Below are the code and all the weights of a small trained network. Each question names an input and a class and asks about switching units off, where a switched-off unit gives its printed mean instead of its output.

import numpy as np


def w(rows, s, z=0):
    codes = np.array(rows[::2]) - 128.0
    scale = np.full(codes.shape[1], s)
    scale[-1] = z or s
    return codes * scale


def norm(h):
    return h / np.sqrt((h * h).mean(-1, keepdims=True) + 1e-5)


def f(y):
    return y / 2 * (1 + np.tanh(0.7978845608 * (y + 0.044715 * y**3)))


def log_softmax(a):
    a = a - a.max(-1, keepdims=True)
    return a - np.log(np.exp(a).sum(-1, keepdims=True))


def net(x, mask):
    res = np.array(x, float).reshape(1, 4) / 4 @ E
    u = 0
    for l in range(3):
        y = f(norm(res) @ A[l][:, :-1].T + A[l][:, -1])
        res = res + np.where(mask[u : u + 4], y, B[l][:, -1]) @ B[l][:, :-1]
        u += 4
    return log_softmax(norm(res)[-1] @ U[:, :-1].T + U[:, -1])


A, B = {}, {}
E = w([
[24,97,52,122,84,140,104],'x0',
[115,144,67,162,144,97,198],'x1',
[151,2,35,104,214,150,128],'x2',
[157,141,135,116,242,119,64],'x3',
],0.0043)
A[0] = w([
[147,129,63,100,59,183,73,144],'0.n1',
[158,201,178,250,2,199,195,218],'0.n2',
[33,28,194,72,121,183,63,251],'0.n3',
[171,129,58,77,181,126,214,219],'0.n4',
],0.0039,0.0011)
B[0] = w([
[207,191,104,199,191,118,88,147],'0.n1',
[158,124,170,103,119,41,240,252],'0.n2',
[3,193,16,64,23,152,151,204],'0.n3',
[91,45,119,190,221,108,85,184],'0.n4',
],0.0057,0.0031)
A[1] = w([
[161,69,116,119,203,147,102,2],'1.n1',
[143,129,114,116,253,113,151,243],'1.n2',
[108,145,109,107,110,176,62,104],'1.n3',
[87,121,208,150,89,85,159,235],'1.n4',
],0.0072,0.00078)
B[1] = w([
[100,167,90,188,173,34,177,222],'1.n1',
[120,17,123,238,158,86,51,253],'1.n2',
[1,148,37,150,102,240,72,165],'1.n3',
[234,220,133,39,127,115,239,226],'1.n4',
],0.0046,0.0041)
A[2] = w([
[104,125,71,124,94,163,67,139],'2.n1',
[136,141,253,152,98,101,53,3],'2.n2',
[122,219,138,124,152,140,116,216],'2.n3',
[115,54,83,218,178,73,129,219],'2.n4',
],0.0056,0.00056)
B[2] = w([
[92,119,105,206,93,196,231,164],'2.n1',
[88,120,171,85,127,184,95,139],'2.n2',
[253,109,147,88,94,195,33,153],'2.n3',
[108,142,191,164,206,86,57,253],'2.n4',
],0.0064,0.005)
U = w([
[43,100,59,162,94,187,113,136],'0',
[99,29,142,254,242,55,48,166],'1',
[187,154,175,89,78,66,212,188],'2',
[182,124,201,73,145,181,35,3],'3',
],0.007,0.0025)

Each question gives the input, the list of numbers given to net, and the class t.
The units are the neurons (one row each of A and B). Each row of codes is followed by its name. A weight is (code - 128) times the scale printed after its matrix; where a second scale follows, it is the last column's (A, B and U).
mask holds one flag per neuron, layer by layer. A switched-off neuron (its flag False) gives its mean, the last column of its row in B, instead of its output. The means were averaged over made-up inputs and are rounded, as every weight is.
A unit's drop is (log p(t) with every unit on - log p(t) with that unit switched off) / (log p(t) with every unit on - log p(t) with every unit switched off).
The circuit of an input: a set's keep is (log p(t) with only the set's units on - log p(t) with every unit switched off) / (log p(t) with every unit on - log p(t) with every unit switched off). Starting from all 12 units, units are removed one at a time, each time the one whose removal leaves the highest keep (on an exact tie, the one counted first), for as long as the keep stays at least 0.8.
circuit, biggest first: the units of the circuit, biggest drop first
k most important neurons: the k neurons with the biggest drops, biggest first
k most important neurons of layer l: the k neurons of layer l with the biggest drops, biggest first
drop when u is switched off: that unit's drop, to one decimal
input [2,-7,7,4], class 0: circuit, biggest first	0.n3, 1.n3
input [2,-8,-1,-2], class 0: circuit, biggest first	0.n3
input [7,-7,7,6], class 0: circuit, biggest first	0.n3, 2.n1
input [6,-3,-5,-2], class 2: 2 most important neurons	0.n2, 1.n4
input [5,3,-7,8], class 3: circuit, biggest first	2.n3, 1.n1
input [1,0,2,-1], class 0: circuit, biggest first	0.n3, 1.n2
input [8,1,-4,-6], class 2: circuit, biggest first	0.n2, 1.n4
input [6,-4,-4,-3], class 2: 2 most important neurons of layer 1	1.n4, 1.n2
input [-4,2,-4,4], class 3: 3 most important neurons of layer 2	2.n2, 2.n3, 2.n1
input [6,6,-1,-7], class 2: 2 most important neurons of layer 0	0.n2, 0.n3
input [5,-1,-6,3], class 2: drop when 2.n3 is switched off	-0.1
input [5,1,-7,7], class 3: drop when 2.n3 is switched off	0.4
input [2,-5,0,-3], class 0: drop when 0.n3 is switched off	1.0
input [5,-4,3,4], class 0: circuit, biggest first	0.n3
input [1,-8,4,2], class 0: drop when 0.n3 is switched off	0.4
